[[141 132 125 100]
 [110 123 115 134]
 [133 144 130 105]]
->
[[110 123 115 134]
 [141 132 125 100]
 [133 144 130 105]]

[[102 132 121 138]
 [106 135 122 136]
 [143 123 132 123]
 [111 128 123 134]
 [105 136 122 136]
 [122 126 126 130]
 [118 134 126 131]
 [150 120 134 120]
 [140 129 131 124]
 [110 133 123 135]
 [143 125 132 123]]
->
[[150 120 134 120]
 [143 123 132 123]
 [143 125 132 123]
 [122 126 126 130]
 [111 128 123 134]
 [140 129 131 124]
 [102 132 121 138]
 [110 133 123 135]
 [118 134 126 131]
 [106 135 122 136]
 [105 136 122 136]]

[[137 131 116 135 149 128 154 141 112 137 111 149 141 120]
 [128 128 125 130 135 132 131 133 129 130 121 131 132 121]]
->
[[128 128 125 130 135 132 131 133 129 130 121 131 132 121]
 [137 131 116 135 149 128 154 141 112 137 111 149 141 120]]

[[134 123 125 129 130 125 120 133 133 132 133]
 [125 119 131 142 154 122 116 127 126 126 126]]
->
[[125 119 131 142 154 122 116 127 126 126 126]
 [134 123 125 129 130 125 120 133 133 132 133]]

[[134 117 132 128 122 121 125 134 124 126 128 123 127 143 116]
 [133 128 127 154 123 142 132 139 107 142 108 118 152 155 120]
 [152 145 127 128 114 136 145 123  99 150 131 140 107 147 131]
 [133 124 134 134 120 134 133 120 137 138 133 119 132 130 133]]
->
[[134 117 132 128 122 121 125 134 124 126 128 123 127 143 116]
 [133 124 134 134 120 134 133 120 137 138 133 119 132 130 133]
 [133 128 127 154 123 142 132 139 107 142 108 118 152 155 120]
 [152 145 127 128 114 136 145 123  99 150 131 140 107 147 131]]

[[120 152 125 124]
 [108 145 142 106]]
->
[[108 145 142 106]
 [120 152 125 124]]

[[135 154 141]
 [121 101 115]
 [127 123 126]
 [122 106 117]
 [123 109 119]
 [120  98 113]
 [131 141 134]
 [124 112 120]]
->
[[120  98 113]
 [121 101 115]
 [122 106 117]
 [123 109 119]
 [124 112 120]
 [127 123 126]
 [131 141 134]
 [135 154 141]]
---
[[133 147 138 128 118 128 133 120 119]
 [127 136 144 134 108 128 147 130 109]
 [127 158 132 131 115 121 115 130 122]
 [127 142 144 128 129 128 138 116 119]
 [133 147 127 124 118 128 138 120 119]
 [127 152 144 111 125 124 129 120 119]
 [145 125 138 128 118 130 129 111 125]
 [127 125 144 131 108 137 124 102 131]
 [139 136 141 128 111 130 129 116 122]]
->
[[120 119 133 147 138 128 118 128 133]
 [130 109 127 136 144 134 108 128 147]
 [130 122 127 158 132 131 115 121 115]
 [116 119 127 142 144 128 129 128 138]
 [120 119 133 147 127 124 118 128 138]
 [120 119 127 152 144 111 125 124 129]
 [111 125 145 125 138 128 118 130 129]
 [102 131 127 125 144 131 108 137 124]
 [116 122 139 136 141 128 111 130 129]]

[[123 127 124 134 124 129 133 137 141 123]
 [118 130 118 131 143 130 136 134 136 118]
 [144 128 154 135 118 129 135 138 143 143]
 [119 128 119 132 155 128 132 134 137 119]
 [128 129 131 134 120 130 136 137 140 128]
 [118 125 118 133 140 126 129 135 139 118]
 [121 127 122 133 126 128 132 136 140 121]
 [120 127 120 133 129 128 132 135 139 120]
 [125 130 127 132 122 130 136 135 138 125]]
->
[[141 123 123 127 124 134 124 129 133 137]
 [136 118 118 130 118 131 143 130 136 134]
 [143 143 144 128 154 135 118 129 135 138]
 [137 119 119 128 119 132 155 128 132 134]
 [140 128 128 129 131 134 120 130 136 137]
 [139 118 118 125 118 133 140 126 129 135]
 [140 121 121 127 122 133 126 128 132 136]
 [139 120 120 127 120 133 129 128 132 135]
 [138 125 125 130 127 132 122 130 136 135]]

[[125 127 125 129 126 127 129 126 128 121 126 126 130 121 117]
 [124 125 158 133 125 125 134 124 126 147 126 122 133 141 148]]
->
[[121 117 125 127 125 129 126 127 129 126 128 121 126 126 130]
 [141 148 124 125 158 133 125 125 134 124 126 147 126 122 133]]

[[126 127 123 125 121 130 126 128 124]
 [121 111 130 124 145  99 121 112 131]
 [132 135 137 133 135 132 134 131 132]]
->
[[128 124 126 127 123 125 121 130 126]
 [112 131 121 111 130 124 145  99 121]
 [131 132 132 135 137 133 135 132 134]]

[[137 132 118]
 [150 147 118]
 [134 130 125]
 [150 148 118]
 [150 150 118]
 [104 105 137]
 [131 126 129]
 [105 106 136]
 [145 142 121]
 [155 151 116]
 [155 153 117]
 [138 148 102]]
->
[[132 118 137]
 [147 118 150]
 [130 125 134]
 [148 118 150]
 [150 118 150]
 [105 137 104]
 [126 129 131]
 [106 136 105]
 [142 121 145]
 [151 116 155]
 [153 117 155]
 [148 102 138]]

[[149 147 121]
 [110 112 135]
 [144 142 121]
 [145 145 120]
 [136 133 116]
 [151 147 120]
 [129 125 130]
 [112 113 136]
 [137 130 121]]
->
[[147 121 149]
 [112 135 110]
 [142 121 144]
 [145 120 145]
 [133 116 136]
 [147 120 151]
 [125 130 129]
 [113 136 112]
 [130 121 137]]

[[153 131 118]
 [142 149 137]]
->
[[131 118 153]
 [149 137 142]]

[[127 128 123 132 123 126 129 130 137 123 127 130 123 127 128]
 [126 126 124 134 124 125 128 128 127 124 126 128 124 126 126]
 [132 133 121 134 121 130 137 137 131 122 133 137 121 132 133]
 [141 141 122 134 122 135 148 149 127 121 141 149 122 140 142]
 [129 130 122 133 122 128 132 133 133 122 130 133 122 129 130]
 [134 135 121 133 121 131 140 140 135 121 135 140 121 134 136]]
->
[[127 128 127 128 123 132 123 126 129 130 137 123 127 130 123]
 [126 126 126 126 124 134 124 125 128 128 127 124 126 128 124]
 [132 133 132 133 121 134 121 130 137 137 131 122 133 137 121]
 [140 142 141 141 122 134 122 135 148 149 127 121 141 149 122]
 [129 130 129 130 122 133 122 128 132 133 133 122 130 133 122]
 [134 136 134 135 121 133 121 131 140 140 135 121 135 140 121]]
